Below are the code and all the weights of a small trained network. Each question names an input and a class and asks about switching units off, where a switched-off unit gives its printed mean instead of its output.

import numpy as np


def w(rows, s, z=0):
    codes = np.array(rows[::2]) - 128.0
    scale = np.full(codes.shape[1], s)
    scale[-1] = z or s
    return codes * scale


def norm(h):
    return h / np.sqrt((h * h).mean(-1, keepdims=True) + 1e-5)


def f(y):
    return np.maximum(y, 0)


def log_softmax(a):
    a = a - a.max(-1, keepdims=True)
    return a - np.log(np.exp(a).sum(-1, keepdims=True))


def net(x, mask):
    res = np.array(x, float).reshape(1, 3) / 4 @ E
    u = 0
    for l in range(3):
        y = f(norm(res) @ A[l][:, :-1].T + A[l][:, -1])
        res = res + np.where(mask[u : u + 9], y, B[l][:, -1]) @ B[l][:, :-1]
        u += 9
    return log_softmax(norm(res)[-1] @ U[:, :-1].T + U[:, -1])


A, B = {}, {}
E = w([
[154,144,213,86,84],'x0',
[169,170,150,249,139],'x1',
[60,194,109,145,56],'x2',
],0.0019)
A[0] = w([
[69,153,101,115,117,118],'L0N0',
[156,119,109,243,150,96],'L0N1',
[187,132,187,252,82,86],'L0N2',
[129,84,108,97,149,92],'L0N3',
[187,136,180,96,94,103],'L0N4',
[57,214,118,131,82,254],'L0N5',
[188,52,152,86,251,84],'L0N6',
[192,149,157,93,66,42],'L0N7',
[92,108,65,156,152,210],'L0N8',
],0.0022)
B[0] = w([
[166,91,120,134,100,158],'L0N0',
[161,180,136,21,169,174],'L0N1',
[173,216,82,102,249,180],'L0N2',
[127,144,148,132,95,146],'L0N3',
[60,46,137,169,161,156],'L0N4',
[236,19,129,139,86,251],'L0N5',
[197,67,112,139,11,193],'L0N6',
[60,84,185,139,138,136],'L0N7',
[112,127,255,108,104,212],'L0N8',
],0.0023,0.0025)
A[1] = w([
[56,107,4,163,204,3],'L1N0',
[111,89,160,51,83,187],'L1N1',
[93,139,129,76,140,86],'L1N2',
[158,62,27,158,155,149],'L1N3',
[75,111,25,178,209,64],'L1N4',
[144,57,146,162,129,37],'L1N5',
[73,75,16,171,196,130],'L1N6',
[77,125,142,149,154,40],'L1N7',
[111,76,150,111,108,139],'L1N8',
],0.0027,0.0016)
B[1] = w([
[95,138,254,97,96,151],'L1N0',
[139,175,114,179,195,251],'L1N1',
[119,162,106,136,154,141],'L1N2',
[153,142,204,94,113,205],'L1N3',
[107,150,226,115,113,160],'L1N4',
[173,140,120,106,123,144],'L1N5',
[128,129,222,110,97,183],'L1N6',
[140,129,112,107,126,128],'L1N7',
[146,175,121,146,163,190],'L1N8',
],0.0034,0.0023)
A[2] = w([
[134,106,146,23,106,147],'L2N0',
[117,153,101,110,242,116],'L2N1',
[55,98,46,6,143,101],'L2N2',
[54,153,64,156,13,87],'L2N3',
[61,151,76,164,16,81],'L2N4',
[83,230,147,164,42,159],'L2N5',
[234,129,195,129,149,196],'L2N6',
[109,150,251,96,94,2],'L2N7',
[132,118,178,212,121,114],'L2N8',
],0.0032,0.0017)
B[2] = w([
[141,170,128,210,151,186],'L2N0',
[142,134,114,123,56,150],'L2N1',
[165,254,115,242,182,164],'L2N2',
[202,46,125,94,118,159],'L2N3',
[170,70,128,91,146,158],'L2N4',
[157,74,123,95,195,184],'L2N5',
[69,120,92,115,89,254],'L2N6',
[16,100,183,164,163,165],'L2N7',
[99,162,100,86,174,170],'L2N8',
],0.0043,0.0042)
U = w([
[171,254,100,187,199,203],'0',
[214,6,114,82,132,159],'1',
[13,119,227,122,142,149],'2',
[78,150,38,99,13,5],'3',
],0.0091,0.0021)

Each question gives the input, the list of numbers given to net, and the class t.
The units are the neurons (one row each of A and B). Each row of codes is followed by its name. A weight is (code - 128) times the scale printed after its matrix; where a second scale follows, it is the last column's (A, B and U).
mask holds one flag per neuron, layer by layer. A switched-off neuron (its flag False) gives its mean, the last column of its row in B, instead of its output. The means were averaged over made-up inputs and are rounded, as every weight is.
A unit's drop is (log p(t) with every unit on - log p(t) with that unit switched off) / (log p(t) with every unit on - log p(t) with every unit switched off).
The circuit of an input: a set's keep is (log p(t) with only the set's units on - log p(t) with every unit switched off) / (log p(t) with every unit on - log p(t) with every unit switched off). Starting from the 12 units with the biggest drops (on a tie, the unit counted first), units are removed one at a time, each time the one whose removal leaves the highest keep (on an exact tie, the one counted first), for as long as the keep stays at least 0.8.
circuit, biggest first: the units of the circuit, biggest drop first
most important unit: the unit with the biggest drop
k most important neurons: the k neurons with the biggest drops, biggest first
top k neurons in layer l: the k neurons of layer l with the biggest drops, biggest first
drop when u is switched off: that unit's drop, to one decimal
input [-2,-5,4], class 0: most important unit -> L2N2
input [7,-2,-6], class 2: circuit, biggest first -> L0N5, L2N7
input [6,-5,-5], class 2: circuit, biggest first -> L0N5, L2N3, L2N5
input [-4,-6,8], class 1: circuit, biggest first -> L2N3, L2N4
input [5,-5,3], class 0: top 2 neurons in layer 2 -> L2N2, L2N0
input [1,3,-1], class 3: top 2 neurons in layer 1 -> L1N1, L1N8
input [-3,3,-3], class 3: 2 most important neurons -> L2N6, L0N1
input [-1,-7,-7], class 0: circuit, biggest first -> L2N2, L0N5, L2N0
input [5,3,0], class 2: 2 most important neurons -> L1N1, L2N2
input [-3,2,1], class 3: 2 most important neurons -> L0N8, L0N1
input [-8,6,-4], class 2: 2 most important neurons -> L1N4, L1N6
input [-3,0,-2], class 3: 2 most important neurons -> L0N8, L2N6
input [0,2,-3], class 3: 3 most important neurons -> L2N6, L0N5, L2N5
input [-2,-2,-2], class 3: most important unit -> L0N5
input [-7,-7,-6], class 0: 3 most important neurons -> L2N2, L0N5, L2N0
input [6,-2,6], class 1: top 3 neurons in layer 2 -> L2N5, L2N3, L2N4
input [-7,-7,7], class 0: 3 most important neurons -> L2N2, L0N6, L2N0
input [2,2,3], class 3: top 2 neurons in layer 0 -> L0N5, L0N2
input [-8,-5,-4], class 2: drop when L1N6 is switched off -> 0.1
input [0,2,0], class 3: drop when L2N2 is switched off -> 0.2
input [-2,-8,5], class 0: drop when L2N2 is switched off -> 0.7
